In the rows, 128 means zero.
Each row of numbers stands for one element and depends on some of the facts below. Use the named rows to name the rest.

Facts:
netri:
totu litusta
greklok kibas
pobrar lodruster kleflon pluses
bistim kekis
safoskil stener bretre
dregrik badror rolim testigril
sape greskil plopar goson kluvu nuze depur
nokor toplik triske sali
brines zoflem vizegrom groli pligar flesko peba govol
granur grigrik tridek
basto relu
tulikir bona
truflos seti vunon klafum
grobik zonu vabram suklu gogru
fotrok stolur skarun gropek tobren sopur
pedi griri
reklak kluzas
flopi gofes likasin
drebru zopun
vuguk tugir detri tetri drader klolur brasok trufir seplazin nelor klodra
pliplal brozus busul sado
breklil fiflunan tedi skofetruk
tonitrak stotom gribriskem pero
radi zurun
flidres briplate
linobrik gratu biplos soklaklus
pitridrek stener <- gofes
pitridrek rolim <- gofes, farus
pitridrek nelor <- gofes
pitridrek gaskon <- dregrik, soklaklus
pitridrek gatrur <- dregrik, zaske, radi
pitridrek totu <- dregrik, vabram
pitridrek taskim <- pero
pitridrek depur <- pero, tridek
pitridrek bremom <- sape
pitridrek tugir <- kluzas
pitridrek klodra <- kluzas
pitridrek trufir <- sanan, stezar
pitridrek klolur <- sanan, toplik
pitridrek grobik <- sanan, vabram, linobrik
pitridrek groli <- zuflar
pitridrek brozus <- zuflar, breklil
pitridrek litusta <- zuflar
pitridrek luruk <- vabram, pize
pitridrek suklu <- vabram
pitridrek dugagri <- vizegrom, stezar
pitridrek brasok <- vizegrom, zaske
pitridrek zipas <- nokor
pitridrek pluses <- granur
pitridrek gribriskem <- granur
pitridrek busul <- granur
pitridrek likasin <- govol
pitridrek zurun <- govol, grigrik
pitridrek vuror <- govol, grigrik
pitridrek tosku <- vanon, bona
pitridrek biplos <- vanon, stotro
pitridrek tedi <- vanon
pitridrek peba <- triskik
pitridrek klovamul <- triskik, stezar, gropek
pitridrek statrar <- triskik, tridek
pitridrek zopun <- goson
pitridrek labrar <- goson
pitridrek sali <- goson
pitridrek stolur <- triva
pitridrek kleflon <- plomem
pitridrek griri <- zaske
pitridrek flidres <- stotro, tridek
pitridrek kopla <- zonu, gropek
pitridrek sotren <- zonu, drebru
pitridrek bistim <- stezar, seti
pitridrek fopar <- stezar
pitridrek tetri <- soklaklus
pitridrek vunon <- seti
pitridrek seplazin <- tridek
pitridrek drader <- fotrok
pitridrek safoskil <- fotrok
pitridrek greskil <- gropek
pitridrek lones <- grigrik
pitridrek greklok <- tekla, badror
pitridrek fiflunan <- skarun
pitridrek stotom <- skarun
pitridrek bretre <- pligar
pitridrek batar <- pligar, farus
pitridrek manos <- pligar
pitridrek skofetruk <- gogru
pitridrek traner <- gogru
pitridrek gratu <- gogru
pitridrek zoni <- pize
pitridrek zasel <- drebru
pitridrek klafum <- bona
pitridrek basto <- flotrom
pitridrek sitri <- tasis
pitridrek brines <- lodruster
pitridrek sufle <- radi
pitridrek sopur <- linobrik
pitridrek kibas <- testigril
pitridrek relu <- testigril
pitridrek rifa <- retrak
pitridrek deze <- badror

Some elements and their rows:
grobik: [127 137 140 115 116 138 129 141 120  99 134 131 119 124 121 141 134 118
 132 145 126 138 133 120 123 140 132 124 117 137 129 137 112 119 131 126
 142 134 142]
zaske: [131 133 126 127 110 126 136 133 115 129 131 132 126 122 128 115 133 132
 131 126 125 128 138 110 130 132 132 131 139 121 124 128 122 126 125 132
 142 123 131]
plomem: [131 129 132 125 125 123 127 133 123 128 131 127 130 125 133 136 130 129
 127 130 131 127 134 118 133 130 129 131 135 126 126 125 127 129 126 130
 130 125 130]
retrak: [131 129 131 126 125 123 127 133 123 127 131 127 130 125 133 135 130 130
 127 131 131 127 133 118 133 130 129 131 135 126 126 125 127 129 126 130
 129 125 130]
breklil: [130 132 137 119 119 122 125 143 130 118 133 122 127 124 133 161 122 121
 139 151 132 135 139 117 134 128 124 124 126 141 125 129 119 122 129 124
 136 137 144]
trufir: [127 124 114 149 152 129 149 115 139 171 127 142 124 145 125  34 137 156
 102  86 121 139 100 152 107 137 118 134 138 116 130 124 137 140 130 136
 117 107 101]
klafum: [131 125 127 133 146 126 132 130 123 132 129 133 128 135 132 121 134 126
 121 121 138 127 126 147 120 133 123 127 134 134 129 129 126 128 129 127
 133 117 124]
safoskil: [128 133 141 116 126 129 122 142 128 106 133 123 126 125 130 163 127 117
 133 149 133 135 134 123 130 133 127 124 120 141 128 132 118 123 130 124
 133 137 142]
vuguk: [129 133 139 118 122 125 124 142 129 111 133 124 128 122 130 160 125 117
 135 146 133 133 138 119 131 134 128 123 123 139 127 132 117 123 129 124
 138 137 142]
konis: [130 130 134 124 129 127 127 133 122 123 131 128 128 126 132 136 133 128
 124 132 131 127 130 121 131 131 130 132 132 127 127 125 127 128 127 130
 127 125 129]
litusta: [128 130 138 121 133 128 125 139 128 119 132 125 125 131 133 147 127 125
 130 146 132 137 128 128 129 129 122 127 122 141 127 129 122 125 131 124
 127 132 137]
triskik: [135 133 129 125 113 114 135 128 144 127 129 126 125 120 124 131 129 122
 129 124 129 121 133 115 127 134 128 129 141 118 128 124 133 128 128 131
 139 131 130]
kluzas: [130 131 131 125 121 120 128 139 131 129 132 124 131 124 133 143 123 124
 134 137 132 132 138 120 131 130 125 125 130 136 125 128 120 127 128 126
 138 133 137]
tasis: [131 130 132 126 125 123 128 133 123 127 131 127 130 125 133 135 130 130
 127 130 131 127 134 118 133 130 129 131 135 126 126 125 127 129 127 130
 130 125 130]
griri: [128 134 134 122 121 133 131 138 120 114 133 131 122 127 125 129 132 124
 130 137 127 136 132 124 123 137 129 125 124 135 127 134 116 122 130 127
 140 129 136]
soklaklus: [129 129 119 137 125 126 138 134 116 146 131 135 129 130 131  97 130 137
 128 117 127 133 133 127 124 132 127 128 137 128 124 130 119 129 126 130
 141 119 126]
klodra: [125 112 103 167 182 125 149 110 129 208 124 145 134 158 139   4 138 174
  90  66 128 136  92 174 109 128 111 140 148 115 127 116 145 151 127 138
 101  89  83]
sado: [128 127 127 133 138 124 132 132 130 141 130 130 130 132 133 113 129 134
 122 121 131 133 125 134 124 132 123 128 131 132 127 127 125 132 129 129
 128 123 124]
sopur: [127 126 119 142 144 132 141 125 122 155 129 139 126 140 129  67 136 147
 112 103 125 137 115 144 115 135 123 132 134 124 128 128 127 134 129 133
 126 111 113]
groli: [128 126 131 132 144 128 130 133 128 139 130 129 127 137 134 116 129 137
 122 129 131 137 120 138 125 128 119 130 128 135 127 126 128 130 130 127
 121 122 125]

Which element is each row?
No name comes twice in this set of rows, the named rows included.
[130 124 118 145 152 120 144 117 147 163 126 136 126 142 126  65 134 144
 107  94 129 131 106 154 110 135 116 131 139 120 131 123 139 138 130 133
 121 112 106] : peba
[128 129 134 127 136 128 128 135 129 126 132 128 128 131 131 131 129 128
 124 132 132 134 126 132 126 133 124 127 125 136 128 129 123 128 129 127
 128 127 130] : kleflon
[129 138 143 113 115 128 129 138 144 101 133 125 119 122 119 149 128 115
 131 145 126 137 128 118 123 140 127 123 117 135 131 133 121 122 133 125
 136 143 142] : bistim
[133 130 135 123 134 125 128 129 126 114 130 129 124 127 128 143 137 119
 122 131 136 121 129 131 126 134 129 130 134 126 131 127 130 126 128 128
 131 123 128] : taskim
[129 134 130 124 112 124 133 137 131 123 132 128 126 122 125 130 126 125
 134 133 126 134 136 116 126 135 128 124 129 132 126 131 118 125 129 128
 143 134 137] : toplik
[133 136 128 126 103 116 138 129 143 131 130 127 124 118 122 118 127 129
 131 123 122 127 133 105 127 134 129 130 139 116 127 124 130 128 128 133
 139 133 131] : stezar
[134 129 128 126 124 117 129 137 125 124 131 127 129 124 132 150 127 115
 135 134 139 122 142 130 128 132 126 123 136 136 127 130 120 123 127 125
 147 128 137] : bona
[130 135 138 120 121 131 133 129 132 112 131 130 119 125 121 123 136 127
 122 130 124 132 122 119 123 137 130 131 128 121 130 128 129 126 130 131
 129 128 129] : dugagri
[129 126 123 135 132 119 133 133 131 149 130 129 132 130 135 112 125 136
 126 120 131 132 129 130 127 129 122 128 136 131 125 125 125 132 127 129
 131 124 125] : testigril
[130 135 130 121 106 127 131 143 117 116 133 129 126 120 127 142 127 121
 141 141 128 133 145 111 130 134 131 123 129 135 124 134 111 120 128 126
 151 133 144] : radi
[133 127 130 128 141 125 130 133 124 121 130 130 126 132 131 138 134 118
 125 129 140 124 131 144 121 134 125 125 132 136 130 131 123 124 129 125
 139 121 130] : tedi
[128 132 134 125 127 126 133 132 141 125 131 128 124 128 124 121 129 127
 124 129 127 136 122 127 121 137 124 126 125 131 129 129 125 128 131 128
 130 132 130] : vunon

The same elements again, as new rows of numbers:
Named rows:
plopar: [126 135 122 125 130 127 128 127 132 128 129 125 121 125 126 131 124 128
 128 125 127 122 124 132 125 128 127 130 127 126 131 126 129 130 131]
bistim: [125 114 123 132 132 138 152 126 138 143 136 133 108 113 126 105 129 126
 127 118 122 103 127 102 103 139 118 128 116 139 125 137 126 124 151]
safoskil: [123 119 119 130 134 138 156 133 135 140 136 133 109 121 127 113 128 123
 131 116 122 111 126 103  94 137 117 125 123 134 124 145 133 128 144]
detri: [126 136 123 125 131 127 129 127 132 127 129 125 122 125 126 131 124 128
 128 125 127 122 124 131 126 128 127 130 127 126 130 126 129 130 131]
nokor: [125 115 133 131 123 143 156 138 130 139 135 134 117 129 128 103 143 123
 132 129 128 124 133 108  91 133 114 120 120 140 117 152 120 121 137]
brasok: [138 163 132 114 118 103  77 106 128 105 110 113 144 125 127 158 118 145
 121 153 140 133 119 185 206 106 146 137 138 109 144  94 116 134 109]
vuguk: [123 119 119 130 135 137 156 133 135 140 136 133 109 121 127 113 127 124
 131 116 122 111 126 103  94 137 117 125 123 134 124 145 133 127 144]
seti: [128 118 139 132 119 137 138 128 131 134 132 131 121 122 127 105 144 128
 126 135 131 121 133 121 117 131 120 125 116 141 121 136 112 118 137]
griri: [127 126 120 127 131 131 145 126 134 136 130 131 115 121 128 119 125 131
 131 125 126 111 123 116 118 129 121 126 127 129 128 140 130 127 139]
kopla: [130 123 128 136 137 123 127 131 128 145 130 121 127 122 133 126 132 122
 126 115 122 130 136 112 141 130 134 135 144 123 124 121 149 127 119]
fopar: [133 115 127 134 133 124 124 122 127 132 127 132 132 122 130 128 121 129
 125 122 123 124 130 116 138 132 133 132 130 128 131 120 136 129 132]
lones: [135 115 126 137 127 127 129 133 128 133 130 131 135 131 124 133 114 124
 128 121 124 127 127 123 137 132 132 122 133 125 133 120 139 135 132]
statrar: [130 124 132 131 136 125 123 128 119 128 123 133 142 129 129 134 123 127
 125 109 127 115 132 118 128 128 138 132 128 134 130 123 140 124 134]
zoni: [130 119 123 133 137 126 127 127 124 130 128 133 134 131 130 135 119 128
 129 120 122 132 129 117 131 131 132 130 133 126 129 126 139 130 127]
tekla: [145 107 131 153 120 121 140 127 116 129 113 132 139 134 134 132 144 125
 144 132 137 145 140 119 116 125 123 136 105 118 132 122 108 132 113]
testigril: [128 139 139 124 117 127 115 129 125 119 125 122 135 133 127 130 139 129
 127 143 136 141 131 151 139 121 129 127 128 127 127 125 115 125 116]
tridek: [122 144 150 118 121 133 124 140 113 117 119 130 145 139 126 130 143 125
 126 116 139 117 136 140 111 120 132 129 115 143 122 139 122 116 135]
zasel: [130 119 124 133 135 123 129 130 128 137 129 127 129 126 133 131 126 124
 127 120 123 134 132 115 135 131 132 132 141 121 127 124 145 132 121]
traner: [131 117 125 133 133 124 126 126 126 130 127 133 134 127 130 132 120 128
 128 122 124 128 128 116 132 132 132 129 134 125 131 123 138 132 128]
sanan: [123 104 136 136 137 144 120 128 122 126 134 132 135 138 134 124 122 140
 126 140 114 160 139 124 146 138 127 132 109 141 113 125 111 118 128]

Name these rows:
No name comes twice in this set of rows, the named rows included.
[127 146 124 122 131 122 118 124 128 121 124 121 129 129 126 142 122 132
 129 130 130 127 123 144 143 120 133 131 132 121 133 122 130 130 123] : tetri
[138 118 126 148 119 129 156 130 123 133 118 127 120 130 129 122 150 123
 146 132 138 133 137 120  93 126 112 135  97 123 129 133 101 129 122] : badror
[127 132 136 126 119 132 128 132 127 126 128 126 129 133 128 121 140 127
 129 138 133 135 131 136 123 125 124 124 125 131 124 134 116 124 124] : skarun
[127 150 146 121 121 129 112 133 115 113 120 125 147 141 125 137 140 128
 127 127 139 129 133 153 128 115 135 127 121 135 127 128 118 118 122] : pero
[124 133 119 125 131 124 129 125 133 124 131 125 124 123 126 130 126 125
 124 127 127 125 121 128 122 125 128 127 128 129 135 126 129 127 128] : bretre
[124 132 138 132 126 136 145 145 132 154 136 113 111 126 132 106 158 116
 129 126 128 138 143 118 118 127 120 130 142 129 110 142 135 117 115] : zonu
[137 201 139 103 113  84  19 103 118  75 101  93 171 139 123 203 115 143
 115 163 149 169 119 244 252  93 167 147 147  92 155  53 115 141  77] : klodra
[127 143 132 121 116 115 100 121 125 103 127 119 149 130 127 137 141 123
 114 151 137 153 122 159 145 108 134 122 132 132 140 116 109 118 102] : pligar
[135 123 141 128 114 130 128 121 132 131 124 130 126 120 129 108 140 138
 126 147 135 118 130 132 146 122 123 126 121 135 125 134 107 120 133] : vizegrom
[129 124 126 134 137 123 130 136 130 147 131 120 124 124 135 128 132 119
 128 118 121 139 136 114 139 131 132 134 150 118 122 125 153 130 113] : sotren
[114 118 115 131 149 151 154 133 132 138 142 130 106 131 128 119 116 134
 133 118 111 130 128 105 101 142 115 129 109 141 115 145 126 121 145] : grobik
[125 113 148 116 114 125 123 146 116 117 114 142 148 137 139 127 136 122
 125 129 132 134 137 123 126 133 129 131 125 132 120 140 133 132 132] : stotro

The same elements again, as new rows of numbers:
Some elements and their rows:
govol: [177  88 188  86 213 146 109 114 119 131 140  79 127 150]
seti: [100 115 118 168 106 129 127 115 118 119 144 112 124 127]
suklu: [129 124 157  91 164 119 146 125 133 131 123 108 126 121]
vizegrom: [ 99 118 135 191  84 131 124 138 117 118 141 103 131 120]
sali: [139 114 199  54 195 117 148 121 131 131 124 106 121 120]
zoflem: [109 145  84 163  81 128 136 132 129 131 148 138 126 121]
brines: [102 149  64 182  60 130 132 132 127 132 153 143 127 122]
tasis: [109 110 133 149 132 125 118 114 118 128 139 103 121 125]
linobrik: [ 86 123  20 221  78 125 121 111 126 123 121  99 139 133]
flidres: [117 140  66 214  61 123 134 113 131 131 171 147 125 110]
toplik: [ 97 112  69 173 123 123 128 103 126 120 118  94 132 135]
biplos: [143 115 152 130 151 114 142 102 132 134 151 120 119 108]
tekla: [ 94 127 123 179 192 106 143 152 103 131 167 110 129 141]
brasok: [124 129 172 122 125 125 142 146 129 127 132 111 130 114]
bropaku: [120 134 132 122 132 124 138 128 130 131 139 124 124 120]
peba: [133 117 187  76 174 119 151 119 132 126 133 115 121 119]
fiflunan: [116 139 111 141 106 125 138 129 129 132 144 130 125 121]
grobik: [ 97 145  21 195  76 124 140 127 137 126 123 121 140 129]
sanan: [ 97 103  72 159 154 119 134  98 132 115  97  78 136 137]
granur: [ 92 128  66 208  62 131 114 121 116 128 153 124 126 127]

Rows to name:
No name comes twice in this set of rows, the named rows included.
[107 133 128  89 119 124 125 120 125 140 128 127 115 119] : batar
[ 94 108 149 156 128 129 141 113 123 104 136 109 123 128] : stezar
[131 118 186  56 178 119 143 119 129 134 124 110 118 119] : nelor
[147 108 203  76 195 113 151 106 133 130 136 107 118 113] : depur
[109 111 133 144 128 124 121 115 118 128 138 105 122 125] : goson
[144 111 199  66 195 114 147 113 132 133 130 106 119 115] : klafum
[115 140 129 132 155 116 149 143 124 133 149 128 126 126] : deze
[116 133 147 127 125 126 147 135 131 123 137 123 127 118] : dugagri
[132 122 173  83 168 120 146 124 131 131 129 113 122 120] : tobren
[119 130 117 126 134 122 138 127 132 131 125 113 129 121] : luruk
[104 149  66 197  55 128 133 148 130 132 138 127 138 117] : totu
[134 120 178  78 173 119 146 122 130 131 128 112 122 120] : nuze
[107 109 116 154 136 122 120 113 121 128 125  92 128 126] : pize

